Below are the code and all the weights of a small trained network. Each question names an input and a target symbol and asks about switching units off, where a switched-off unit gives its printed mean instead of its output.

import numpy as np


def w(rows, s, z=0):
    codes = np.array(rows[::2]) - 128.0
    scale = np.full(codes.shape[1], s)
    scale[-1] = z or s
    return codes * scale


def norm(h):
    return h / np.sqrt((h * h).mean(-1, keepdims=True) + 1e-5)


def f(y):
    return np.maximum(y, 0)


def softmax(a):
    e = np.exp(a - a.max(-1, keepdims=True))
    return e / e.sum(-1, keepdims=True)


def log_softmax(a):
    a = a - a.max(-1, keepdims=True)
    return a - np.log(np.exp(a).sum(-1, keepdims=True))


def net(x, mask):
    ids = ['ΓΔΘΞΣαβεζηλμπτψω'.index(c) for c in x.split()]
    T = len(ids)
    res = E[ids] + P[:T]
    r = norm(res)
    for j in range(3):
        rows = slice(2 * j, 2 * j + 2)
        q, k, v = (r @ M[0][rows].T for M in (Q, K, V))
        z = softmax(np.where(np.tri(T) > 0, q @ k.T / 2**0.5, -1e9)) @ v
        o = O[0][rows]
        res = res + np.where(mask[j], z, o[:, -1]) @ o[:, :-1]
    y = f(norm(res) @ A[0][:, :-1].T + A[0][:, -1])
    res = res + np.where(mask[3:19], y, B[0][:, -1]) @ B[0][:, :-1]
    return log_softmax(norm(res)[-1] @ U[:, :-1].T + U[:, -1])


Q, K, V, O, A, B = {}, {}, {}, {}, {}, {}
E = w([
[132,151,188,197],'Γ',
[153,155,122,156],'Δ',
[146,133,110,143],'Θ',
[11,132,79,145],'Ξ',
[152,135,104,149],'Σ',
[149,139,107,143],'α',
[79,139,85,96],'β',
[86,152,139,119],'ε',
[104,105,203,142],'ζ',
[31,119,162,58],'η',
[128,198,42,86],'λ',
[173,174,157,113],'μ',
[133,213,207,105],'π',
[16,198,49,183],'τ',
[176,100,156,133],'ψ',
[130,90,103,109],'ω',
],0.012)
P = w([
[184,68,116,253],'0',
[169,86,121,187],'1',
[181,93,112,139],'2',
[180,99,108,85],'3',
[176,96,100,41],'4',
[173,99,96,35],'5',
[173,104,86,34],'6',
],0.0025)
Q[0] = w([
[248,170,67,108],'H1',
[142,144,58,58],'H1',
[190,187,6,126],'H2',
[2,106,143,137],'H2',
[180,72,102,96],'H3',
[157,127,125,113],'H3',
],0.0097)
K[0] = w([
[231,107,100,11],'H1',
[119,112,142,60],'H1',
[161,142,68,2],'H2',
[97,194,100,195],'H2',
[157,132,169,26],'H3',
[100,64,190,29],'H3',
],0.0087)
V[0] = w([
[44,124,150,123],'H1',
[110,161,5,142],'H1',
[110,253,116,162],'H2',
[205,120,131,183],'H2',
[142,214,101,175],'H3',
[135,42,38,200],'H3',
],0.0048)
O[0] = w([
[125,120,129,19,45],'H1',
[86,127,101,253,190],'H1',
[117,230,145,90,250],'H2',
[156,170,82,49,225],'H2',
[108,73,107,55,250],'H3',
[103,121,154,53,160],'H3',
],0.0039,0.0015)
A[0] = w([
[120,73,43,92,100],'N1',
[242,78,141,70,122],'N2',
[81,19,72,90,127],'N3',
[100,157,99,159,188],'N4',
[149,75,172,181,185],'N5',
[83,161,201,117,188],'N6',
[8,137,174,77,157],'N7',
[109,40,17,126,99],'N8',
[218,79,139,127,56],'N9',
[116,87,202,147,130],'N10',
[69,176,147,162,169],'N11',
[94,141,147,55,196],'N12',
[184,80,181,139,253],'N13',
[103,241,145,73,115],'N14',
[255,115,116,126,115],'N15',
[65,118,164,153,144],'N16',
],0.007,0.0023)
B[0] = w([
[155,189,219,140,184],'N1',
[76,120,84,105,206],'N2',
[186,123,226,133,186],'N3',
[112,190,206,139,206],'N4',
[54,139,105,116,196],'N5',
[209,133,153,84,231],'N6',
[157,75,85,204,254],'N7',
[139,154,195,105,208],'N8',
[122,69,92,132,178],'N9',
[78,191,71,54,181],'N10',
[175,91,149,89,208],'N11',
[79,162,131,253,215],'N12',
[50,187,87,77,236],'N13',
[203,27,62,181,252],'N14',
[128,44,126,84,245],'N15',
[136,115,83,93,182],'N16',
],0.0047,0.0037)
U = w([
[91,214,179,96,218],'Γ',
[141,139,130,158,134],'Δ',
[165,104,148,142,70],'Θ',
[46,110,146,201,253],'Ξ',
[145,115,90,145,45],'Σ',
[144,118,126,131,119],'α',
[127,153,217,216,173],'β',
[157,50,123,203,228],'ε',
[10,119,122,61,64],'ζ',
[87,6,157,121,228],'η',
[132,216,40,147,20],'λ',
[177,96,82,66,167],'μ',
[227,160,201,154,2],'π',
[37,176,72,191,21],'τ',
[84,48,63,62,100],'ψ',
[153,63,243,81,42],'ω',
],0.015,0.0037)

Each question gives the input, a string of symbols that net reads in full, and the target symbol t.
The units are the heads (2 rows each of Q, K, V and O) and the neurons (one row each of A and B). Each row of codes is followed by its name. A weight is (code - 128) times the scale printed after its matrix; where a second scale follows, it is the last column's (O, A, B and U).
mask holds one flag per unit, heads first, then neurons. A switched-off unit (its flag False) gives its mean, the last column of its rows in O or B, instead of its output. The means were averaged over made-up inputs and are rounded, as every weight is.
A unit's drop is (log p(t) with every unit on - log p(t) with that unit switched off) / (log p(t) with every unit on - log p(t) with every unit switched off).
The circuit of an input: a set's keep is (log p(t) with only the set's units on - log p(t) with every unit switched off) / (log p(t) with every unit on - log p(t) with every unit switched off). Starting from the 12 units with the biggest drops (on a tie, the unit counted first), units are removed one at a time, each time the one whose removal leaves the highest keep (on an exact tie, the one counted first), for as long as the keep stays at least 0.8.
circuit, biggest first: the units of the circuit, biggest drop first
top k neurons: the k neurons with the biggest drops, biggest first
heads that matter: for each layer, one digit per head in row order, 1 if its drop is at least 0.15 and else 0, layers parted by /
drop when u is switched off: that unit's drop, to one decimal
input μ μ ε ψ π Δ, target ψ: circuit, biggest first => (N15; H2; N2)
input Δ ψ ε Θ, target ψ: top 2 neurons => (N15; N6)
input β λ η, target η: circuit, biggest first => (N7; N13)
input Γ μ Σ, target μ: circuit, biggest first => (N15; N7; N14)
input ω μ ω ψ ε η, target η: circuit, biggest first => (N7; N3; N13)
input α λ Δ, target β: heads that matter => 110
input ε ζ α ε Γ Θ π, target π: circuit, biggest first => (N14)
input Γ η Σ, target Ξ: circuit, biggest first => (H2; N14; N5; N6)
input μ ε Δ, target μ: circuit, biggest first => (N15; N12)
input π λ Γ α ψ μ, target ψ: top 2 neurons => (N2; N15)
input λ Γ Θ, target β: circuit, biggest first => (H1; N14; N4; N7)
input ψ Θ Σ, target ψ: circuit, biggest first => (N15; N2; H3)
input ψ Γ ψ ζ ω α, target η: heads that matter => 010
input β ψ α, target ψ: heads that matter => 000
input ω β ψ Γ Θ, target ψ: heads that matter => 111
input ψ ψ ε ψ Σ, target ψ: heads that matter => 101
input Θ ε μ, target μ: heads that matter => 000
input μ Ξ Δ Δ, target μ: top neuron => (N12)
input ω α Γ β Γ π, target π: top 2 neurons => (N14; N12)
input Δ Γ α, target π: top 3 neurons => (N14; N13; N7)
input Γ Γ α, target π: top 4 neurons => (N14; N13; N7; N12)
input π ψ Δ, target ψ: heads that matter => 000
input ε α α Θ, target π: top 3 neurons => (N1; N14; N8)
input Θ τ ω Γ Σ, target η: top neuron => (N15)
input τ π Γ Ξ, target Ξ: top 3 neurons => (N7; N3; N13)
input Γ ω π Θ τ μ Γ, target Γ: drop when N7 is switched off => 0.2
input Σ ω Γ π β, target β: drop when N1 is switched off => 0.1
input Δ Ξ ψ ε π ζ, target ζ: drop when N10 is switched off => 0.2
